Here is a tiny trained network, its code and every weight. The questions are about switching its units off for an input and a class, where a switched-off unit gives its printed mean instead of its output.

import numpy as np


def w(rows, s, z=0):
    codes = np.array(rows[::2]) - 128.0
    scale = np.full(codes.shape[1], s)
    scale[-1] = z or s
    return codes * scale


def f(y):
    return np.maximum(y, 0)


def log_softmax(a):
    a = a - a.max(-1, keepdims=True)
    return a - np.log(np.exp(a).sum(-1, keepdims=True))


def net(x, mask):
    res = np.array(x, float).reshape(1, 4) / 4 @ E
    y = f(res @ A[0][:, :-1].T + A[0][:, -1])
    res = res + np.where(mask, y, B[0][:, -1]) @ B[0][:, :-1]
    return log_softmax(res[-1] @ U[:, :-1].T + U[:, -1])


A, B = {}, {}
E = w([
[237,73,63,226,86],'x0',
[126,126,122,128,128],'x1',
[92,2,185,112,183],'x2',
[91,117,220,143,18],'x3',
],0.0066)
A[0] = w([
[151,142,43,89,237,214],'N1',
[57,165,171,56,149,205],'N2',
[116,1,169,121,161,146],'N3',
[124,108,161,124,138,251],'N4',
[192,114,101,204,95,140],'N5',
[116,112,143,111,66,126],'N6',
[157,109,83,177,79,114],'N7',
[196,40,102,204,106,195],'N8',
[81,121,170,158,57,143],'N9',
[93,181,169,47,153,145],'N10',
[152,228,97,136,75,141],'N11',
],0.0084,0.0034)
B[0] = w([
[23,91,46,208,34,236],'N1',
[100,193,118,151,153,253],'N2',
[88,165,18,9,94,227],'N3',
[130,152,69,144,96,198],'N4',
[54,183,174,110,166,197],'N5',
[94,99,68,185,54,164],'N6',
[84,189,184,101,199,177],'N7',
[43,253,150,123,182,223],'N8',
[20,118,77,205,78,192],'N9',
[95,204,155,192,184,223],'N10',
[82,109,41,10,56,208],'N11',
],0.0066,0.0068)
U = w([
[107,133,121,145,120,253],'0',
[108,125,100,7,89,132],'1',
[96,189,193,190,207,77],'2',
[82,69,100,255,71,89],'3',
[181,84,152,145,120,140],'4',
[190,47,210,117,161,23],'5',
[213,49,203,124,139,32],'6',
],0.0081,0.0038)

Each question gives the input, the list of numbers given to net, and the class t.
The units are the neurons (one row each of A and B). Each row of codes is followed by its name. A weight is (code - 128) times the scale printed after its matrix; where a second scale follows, it is the last column's (A, B and U).
mask holds one flag per neuron, in row order. A switched-off neuron (its flag False) gives its mean, the last column of its row in B, instead of its output. The means were averaged over made-up inputs and are rounded, as every weight is.
A unit's drop is (log p(t) with every unit on - log p(t) with that unit switched off) / (log p(t) with every unit on - log p(t) with every unit switched off).
The circuit of an input: a set's keep is (log p(t) with only the set's units on - log p(t) with every unit switched off) / (log p(t) with every unit on - log p(t) with every unit switched off). Starting from all 11 units, units are removed one at a time, each time the one whose removal leaves the highest keep (on an exact tie, the one counted first), for as long as the keep stays at least 0.8.
circuit, biggest first: the units of the circuit, biggest drop first
unit that matters most: the unit with the biggest drop
k most important neurons: the k neurons with the biggest drops, biggest first
drop of u: that unit's drop, to one decimal
input [-6,1,1,1], class 2: circuit, biggest first	(N10 N11)
input [2,-3,-7,5], class 1: 3 most important neurons	(N11 N1 N10)
input [-2,-2,-6,-7], class 3: circuit, biggest first	(N1)
input [6,5,-1,6], class 2: circuit, biggest first	(N8 N7)
input [3,-4,-7,7], class 1: 2 most important neurons	(N11 N1)
input [6,-1,6,2], class 1: 2 most important neurons	(N3 N10)
input [-3,3,-1,8], class 3: circuit, biggest first	(N9 N6)
input [6,5,-4,-3], class 2: circuit, biggest first	(N8 N5)
input [7,1,-3,4], class 2: circuit, biggest first	(N8 N7)
input [-7,2,-2,-1], class 2: circuit, biggest first	(N10 N3)
input [8,-2,-1,7], class 2: 3 most important neurons	(N8 N7 N5)
input [-2,-1,0,8], class 3: 2 most important neurons	(N9 N6)
input [-5,3,3,8], class 3: 3 most important neurons	(N9 N6 N8)
input [5,-1,-5,1], class 1: 2 most important neurons	(N11 N10)
input [6,2,8,-8], class 1: 3 most important neurons	(N3 N10 N9)
input [7,-1,7,0], class 1: 2 most important neurons	(N3 N10)
input [5,0,-8,8], class 1: 2 most important neurons	(N11 N1)
input [-3,-4,1,-6], class 3: 2 most important neurons	(N1 N8)
input [-5,6,5,-7], class 3: most important neuron	(N1)
input [-3,2,0,6], class 3: unit that matters most	N9
input [-8,7,1,0], class 2: drop of N11	0.1
input [4,-2,8,-4], class 1: drop of N4	0.0
input [-2,0,-3,7], class 3: drop of N9	0.5
